What can hang from each mark:
j_89: j_639
j_627: j_441 j_561 j_851
j_851: j_561 j_627
j_639: j_627 j_851
j_441: j_89 j_627 j_639 j_829
j_829: j_89

Each row was made from one small tree. The marks that hang from a mark follow it in brackets, in the order of their numbers. Every link used is in the known rows. Write each row's tree.
Known rows:
j_829[j_89[j_639[j_627 j_851]]]: [ 0.51  2.30  0.23  1.35  2.67 -0.39  0.13 -0.33  3.17  1.35 -0.02  8.35
  4.79  0.01  0.10 -1.53  0.51  0.01]
j_639[j_627[j_561]]: [ 0.13 -1.95 -1.98 -0.51  1.71  0.31  3.62  3.61 -0.69 -3.06  3.87  0.29
  2.27 -0.46  0.04 -0.55 -3.06 -0.69]
j_627[j_851]: [ 0.16 -1.92 -1.84  0.60 -0.38 -0.69  3.52  2.89  1.88 -0.13  1.17  2.27
 -4.03  1.86  2.37 -1.60 -1.67 -0.95]
j_851[j_561 j_627]: [ 0.24 -2.02  0.37 -2.10 -0.60  1.51  4.92  3.30 -3.82 -3.22 -2.38  1.48
  0.23  0.31  2.44 -0.95 -1.08 -0.79]
j_627[j_441[j_89] j_561]: [-0.45  0.09  1.20 -1.61  0.59  0.73  3.64 -2.32 -1.12  1.71  1.94 -5.15
 -2.12  0.02 -0.28  0.40 -2.22  0.35]
j_639[j_627 j_851[j_561]]: [ 0.41 -1.01 -2.14 -0.14 -0.37 -0.18  1.28  2.33 -1.13 -2.03  2.48  1.71
  2.45  0.26  0.85  0.56 -0.73 -1.66]
j_829[j_89[j_639]]: [-0.52  2.19  1.85  1.38  1.74  1.07  3.98 -0.20  2.81  1.34 -4.61  8.10
 -0.35 -0.33  1.37 -1.10 -0.98  1.55]
j_441[j_89 j_639[j_627] j_829]: [-0.45  5.16 -3.55  0.59 -1.24 -0.88 -1.79  0.04  1.60 -1.11  1.59 -0.63
  3.90 -2.07 -1.16  0.02  2.13  0.30]
j_441[j_89 j_639[j_627]]: [-0.84  3.80 -1.89 -0.22 -0.11 -1.65 -0.17 -0.58  2.08  0.19  3.73  1.77
  3.97 -1.42 -0.52 -1.43  1.90  0.26]
j_441[j_89[j_639[j_851]] j_627]: [ 0.03  0.21 -0.95  0.63 -0.27 -0.91 -2.49 -4.88  2.88  1.66  2.32  2.15
  0.65  2.09  0.66 -0.14  2.11  1.12]
j_851[j_561]: [-0.45 -0.90 -0.18 -0.28 -0.77  1.20  5.58  1.79 -1.45 -1.79 -1.49  0.97
 -2.25 -0.18  2.29  1.14 -2.22 -0.06]
j_441[j_89 j_639[j_627[j_561] j_851] j_829]: [ 0.25  2.61 -2.26  1.07  1.03 -1.45 -4.69 -0.96  0.42 -1.07  3.32 -2.58
  2.46 -1.16 -2.44  0.54  2.26  0.13]
j_441[j_829]: [-0.13  1.46 -3.27  1.25 -0.73  1.03  4.00  2.31  1.01 -2.34 -1.80 -1.09
 -1.21  0.48  1.88  2.17 -1.93  0.03]
j_851[j_561 j_627[j_441[j_639 j_829]]]: [ 0.03 -0.90  2.49 -1.61 -1.37  1.58  0.44  1.75 -4.95 -1.59 -5.64 -2.98
  2.83 -1.93  0.61  0.39  0.69 -0.51]
j_627[j_441[j_89[j_639] j_829] j_561 j_851]: [ 0.61 -1.58  2.75  1.06 -0.14  1.84 -2.27 -1.86 -0.01  2.05 -1.07 -5.73
 -2.73 -1.08 -1.01  1.13 -1.06  0.63]
j_627[j_441[j_89 j_639] j_561 j_851]: [-0.53 -0.72  3.62 -0.94  0.56 -1.47 -1.00 -1.55 -0.07  3.30  2.09 -3.71
 -3.60 -0.46 -1.01 -1.54  0.36  0.22]
j_851[j_561 j_627[j_441[j_829[j_89]]]]: [ 0.33  0.85  2.35 -2.75 -1.41  2.97  2.97  2.23 -4.10 -1.04 -7.84  1.69
  1.87 -0.82 -0.32 -0.65 -0.91 -0.98]

Which tree is each row?
[-0.72  2.65  0.67  0.43 -0.54 -1.62 -0.74 -3.39  0.21  1.51 -0.34  1.15
 -2.26 -0.01  0.46  0.87  3.05  0.71]
j_441[j_89 j_639[j_851[j_561]]]
[-0.12 -1.22  3.87 -0.05  1.93  1.63  2.07 -3.75 -0.66  2.65  0.13 -4.52
 -0.52 -1.33 -0.01  1.07 -1.70  1.54]
j_627[j_441[j_89[j_639]] j_561]
[-0.60  3.13  3.02  0.35 -0.49  0.05 -1.52 -0.78 -0.87  2.30 -6.87  2.03
 -0.49 -0.92 -1.39  1.23  1.75  0.08]
j_627[j_441[j_639[j_851[j_561]] j_829[j_89]]]
[ 0.60  0.87  2.35  1.25 -1.10  1.73 -2.06 -4.24 -1.17  2.15 -3.21 -4.81
 -0.32 -1.11  0.14  3.77  1.25  0.57]
j_627[j_441[j_89[j_639[j_851[j_561]]] j_829]]
[-0.89  0.90 -1.35 -1.16 -2.27 -2.84 -3.17 -1.62  2.70  1.27  2.76  3.31
 -2.78  1.79 -0.30 -2.91  2.85  0.47]
j_441[j_89 j_627[j_851] j_639]
[ 0.35 -2.88 -2.16 -0.72 -4.08  0.96 -1.49  3.83 -0.94 -3.18 -2.44  0.70
 -4.20  1.51  0.64  0.56 -0.79 -0.80]
j_441[j_627[j_851[j_561]] j_829]
[ 0.48  0.12  1.57  1.17  4.07 -0.11 -0.79  0.36  1.31  0.48  0.28  6.88
  3.55 -0.31 -1.46 -1.66 -0.69  0.38]
j_829[j_89[j_639[j_627[j_561] j_851]]]
[ 0.05 -0.06  1.63  0.92 -0.97  0.00 -1.95 -0.66 -1.71  0.96 -3.46 -4.12
 -0.23 -0.73  0.24  3.03  1.17 -0.15]
j_627[j_441[j_639[j_851[j_561]] j_829]]
[ 0.52 -3.67 -1.35 -0.42  1.06 -0.53  1.27  4.99 -0.17 -2.36  4.64  1.15
 -0.22  0.34  0.01 -2.10 -2.66 -1.43]
j_639[j_627[j_561 j_851]]
[ 0.32 -1.09  3.00  0.49 -0.57  0.49 -0.03 -3.13  2.07  4.17  0.78 -1.32
 -1.55  0.09  1.14 -0.78  0.10  0.30]
j_627[j_441[j_89[j_639]] j_851]
[-0.02 -4.67 -1.05 -1.28 -0.53 -0.92  0.19  3.01  0.14 -2.14  2.63  1.23
 -4.12  2.59  0.27 -1.73 -2.31 -0.45]
j_441[j_627[j_561 j_851]]
[ 0.89 -2.86  0.10  1.59  3.53 -0.18 -0.45  0.47  0.23 -1.20  3.50  0.55
  3.65 -0.24  0.20  0.38 -1.28  0.04]
j_89[j_639[j_627[j_561] j_851]]
[ 0.98 -3.78 -1.05 -0.56 -0.45  0.67 -1.02  4.44 -1.41 -1.55  2.49 -5.14
  1.23 -0.51 -0.99  0.02 -2.90 -2.00]
j_639[j_627[j_441[j_829] j_561 j_851]]
[-0.39  1.68 -2.41  0.23 -0.25 -1.70 -5.73 -3.02  0.43 -0.68  0.88 -2.40
 -1.58  1.23 -2.54  0.79  2.96  1.12]
j_441[j_89 j_627[j_561] j_639[j_851] j_829]
[-0.61  3.41 -3.61  0.46 -1.71 -2.16 -5.21 -3.51  2.24  0.34  0.67 -0.45
 -0.33  1.55 -1.04  0.72  4.10  0.66]
j_441[j_89 j_627 j_639[j_851] j_829]
